Here is a tiny trained network, its code and every weight. The questions are about switching its units off for an input and a target symbol, where a switched-off unit gives its printed mean instead of its output.

import numpy as np


def w(rows, s, z=0):
    codes = np.array(rows[::2]) - 128.0
    scale = np.full(codes.shape[1], s)
    scale[-1] = z or s
    return codes * scale


def norm(h):
    return h / np.sqrt((h * h).mean(-1, keepdims=True) + 1e-5)


def f(y):
    return y / 2 * (1 + np.tanh(0.7978845608 * (y + 0.044715 * y**3)))


def softmax(a):
    e = np.exp(a - a.max(-1, keepdims=True))
    return e / e.sum(-1, keepdims=True)


def log_softmax(a):
    a = a - a.max(-1, keepdims=True)
    return a - np.log(np.exp(a).sum(-1, keepdims=True))


def net(x, mask):
    ids = ['ΔΛΣΦαβγεηθμψ'.index(c) for c in x.split()]
    T = len(ids)
    res = E[ids] + P[:T]
    u = 0
    for l in range(2):
        r = norm(res)
        for j in range(2):
            rows = slice(2 * j, 2 * j + 2)
            q, k, v = (r @ M[l][rows].T for M in (Q, K, V))
            z = softmax(np.where(np.tri(T) > 0, q @ k.T / 2**0.5, -1e9)) @ v
            o = O[l][rows]
            res = res + np.where(mask[u + j], z, o[:, -1]) @ o[:, :-1]
        u += 2
        y = f(norm(res) @ A[l][:, :-1].T + A[l][:, -1])
        res = res + np.where(mask[u : u + 12], y, B[l][:, -1]) @ B[l][:, :-1]
        u += 12
    return log_softmax(norm(res)[-1] @ U[:, :-1].T + U[:, -1])


Q, K, V, O, A, B = {}, {}, {}, {}, {}, {}
E = w([
[226,124,90],'Δ',
[141,251,190],'Λ',
[124,252,116],'Σ',
[160,101,161],'Φ',
[71,78,138],'α',
[172,112,165],'β',
[180,115,170],'γ',
[154,100,170],'ε',
[164,114,159],'η',
[150,95,157],'θ',
[118,102,182],'μ',
[159,115,187],'ψ',
],0.014)
P = w([
[104,2,52],'0',
[251,117,210],'1',
[132,146,46],'2',
[55,4,123],'3',
[243,100,174],'4',
[101,153,96],'5',
[58,8,136],'6',
[205,96,147],'7',
],0.0083)
Q[0] = w([
[100,137,78],'0.h1',
[141,57,247],'0.h1',
[122,128,111],'0.h2',
[127,136,155],'0.h2',
],0.012)
K[0] = w([
[118,136,72],'0.h1',
[145,111,113],'0.h1',
[111,125,247],'0.h2',
[123,149,102],'0.h2',
],0.013)
V[0] = w([
[2,191,102],'0.h1',
[50,166,128],'0.h1',
[161,132,94],'0.h2',
[68,107,226],'0.h2',
],0.0081)
O[0] = w([
[152,155,253,2],'0.h1',
[73,211,149,52],'0.h1',
[109,28,104,154],'0.h2',
[200,79,246,79],'0.h2',
],0.0064,0.0042)
A[0] = w([
[219,88,154,152],'0.n1',
[247,100,126,70],'0.n2',
[136,167,129,115],'0.n3',
[124,134,179,59],'0.n4',
[175,112,94,168],'0.n5',
[163,75,70,84],'0.n6',
[140,166,106,109],'0.n7',
[49,148,102,123],'0.n8',
[220,156,143,253],'0.n9',
[44,91,73,200],'0.n10',
[144,105,69,157],'0.n11',
[125,164,175,176],'0.n12',
],0.014,0.0038)
B[0] = w([
[143,177,172,227],'0.n1',
[76,167,139,232],'0.n2',
[37,34,163,148],'0.n3',
[142,186,143,112],'0.n4',
[126,160,196,218],'0.n5',
[139,149,70,254],'0.n6',
[164,59,253,154],'0.n7',
[110,236,208,156],'0.n8',
[134,65,94,237],'0.n9',
[215,182,91,223],'0.n10',
[99,172,130,223],'0.n11',
[166,159,90,156],'0.n12',
],0.0058,0.0063)
Q[1] = w([
[1,17,147],'1.h1',
[195,170,137],'1.h1',
[63,72,130],'1.h2',
[76,109,126],'1.h2',
],0.0079)
K[1] = w([
[100,8,178],'1.h1',
[85,161,86],'1.h1',
[133,77,160],'1.h2',
[123,131,214],'1.h2',
],0.016)
V[1] = w([
[2,148,106],'1.h1',
[181,166,148],'1.h1',
[208,104,166],'1.h2',
[166,41,210],'1.h2',
],0.0084)
O[1] = w([
[81,137,1,89],'1.h1',
[149,208,149,198],'1.h1',
[178,132,135,150],'1.h2',
[70,163,38,3],'1.h2',
],0.0096,0.0041)
A[1] = w([
[188,248,123,119],'1.n1',
[63,164,107,43],'1.n2',
[144,68,141,136],'1.n3',
[155,111,99,102],'1.n4',
[49,208,117,4],'1.n5',
[181,74,110,202],'1.n6',
[151,63,195,105],'1.n7',
[150,158,200,145],'1.n8',
[143,173,162,196],'1.n9',
[12,177,125,155],'1.n10',
[50,136,93,152],'1.n11',
[73,142,255,49],'1.n12',
],0.01,0.0019)
B[1] = w([
[51,102,83,255],'1.n1',
[128,12,202,121],'1.n2',
[93,104,139,144],'1.n3',
[136,176,224,142],'1.n4',
[176,90,172,143],'1.n5',
[45,132,188,192],'1.n6',
[192,211,125,161],'1.n7',
[131,33,93,193],'1.n8',
[175,102,35,185],'1.n9',
[153,85,198,142],'1.n10',
[126,147,254,116],'1.n11',
[208,148,113,161],'1.n12',
],0.0053,0.0077)
U = w([
[139,161,8,146],'Δ',
[141,188,79,146],'Λ',
[93,180,164,255],'Σ',
[122,130,132,123],'Φ',
[74,72,156,167],'α',
[136,101,118,163],'β',
[129,109,113,77],'γ',
[149,82,150,134],'ε',
[144,106,119,50],'η',
[162,92,139,85],'θ',
[120,97,186,39],'μ',
[129,105,143,63],'ψ',
],0.018,0.007)

Each question gives the input, a string of symbols that net reads in full, and the target symbol t.
The units are the heads (2 rows each of Q, K, V and O) and the neurons (one row each of A and B). Each row of codes is followed by its name. A weight is (code - 128) times the scale printed after its matrix; where a second scale follows, it is the last column's (O, A, B and U).
mask holds one flag per unit, layer by layer, with each layer's heads first. A switched-off unit (its flag False) gives its mean, the last column of its rows in O or B, instead of its output. The means were averaged over made-up inputs and are rounded, as every weight is.
A unit's drop is (log p(t) with every unit on - log p(t) with that unit switched off) / (log p(t) with every unit on - log p(t) with every unit switched off).
unit that matters most: the unit with the biggest drop
top k neurons: the k neurons with the biggest drops, biggest first
which heads matter: for each layer, one digit per head in row order, 1 if its drop is at least 0.15 and else 0, layers parted by /
drop of u: that unit's drop, to one decimal
input Σ Σ β Σ η Σ Σ ε, target Δ: top 4 neurons => (0.n7; 0.n6; 0.n3; 0.n2)
input β Σ Φ ε ε Σ Λ, target Λ: top neuron => (0.n8)
input Σ ε Λ, target Δ: top 3 neurons => (0.n12; 0.n2; 0.n9)
input Σ Σ Σ, target Σ: which heads matter => 11 / 10
input Σ μ η Σ θ Σ Δ, target Δ: which heads matter => 00 / 10
input Δ Φ Σ Σ ε Σ ε η, target Δ: which heads matter => 10 / 10
input Δ Δ Σ ε Σ, target Δ: which heads matter => 10 / 10
input ε β ψ, target Δ: which heads matter => 00 / 00
input Σ Δ Λ Σ γ α, target Δ: top 2 neurons => (0.n10; 0.n2)
input ε Σ Σ ε Σ, target Δ: which heads matter => 00 / 10
input Λ ε Σ α β, target Δ: which heads matter => 10 / 11
input ε γ β Σ Δ ψ, target Δ: which heads matter => 00 / 00
input Σ Δ α Σ μ Σ η Φ, target Δ: which heads matter => 10 / 10
input Δ α Σ θ ε Σ α γ, target Δ: which heads matter => 10 / 10
input γ β Δ ψ Φ Λ, target Δ: which heads matter => 00 / 01
input ψ θ Σ θ Δ, target Δ: unit that matters most => 0.h1
input Δ θ Σ Σ β, target Δ: top 2 neurons => (0.n1; 0.n2)
input Σ β Σ α μ Σ ε θ, target Δ: drop of 1.h1 => 0.3
input ψ Δ Δ Σ ε α, target Δ: drop of 1.n1 => 0.1
input α μ β Σ ψ γ, target Δ: drop of 0.h1 => 0.1
input β θ ε Δ ψ Σ Σ Φ, target Δ: drop of 0.h1 => 0.6
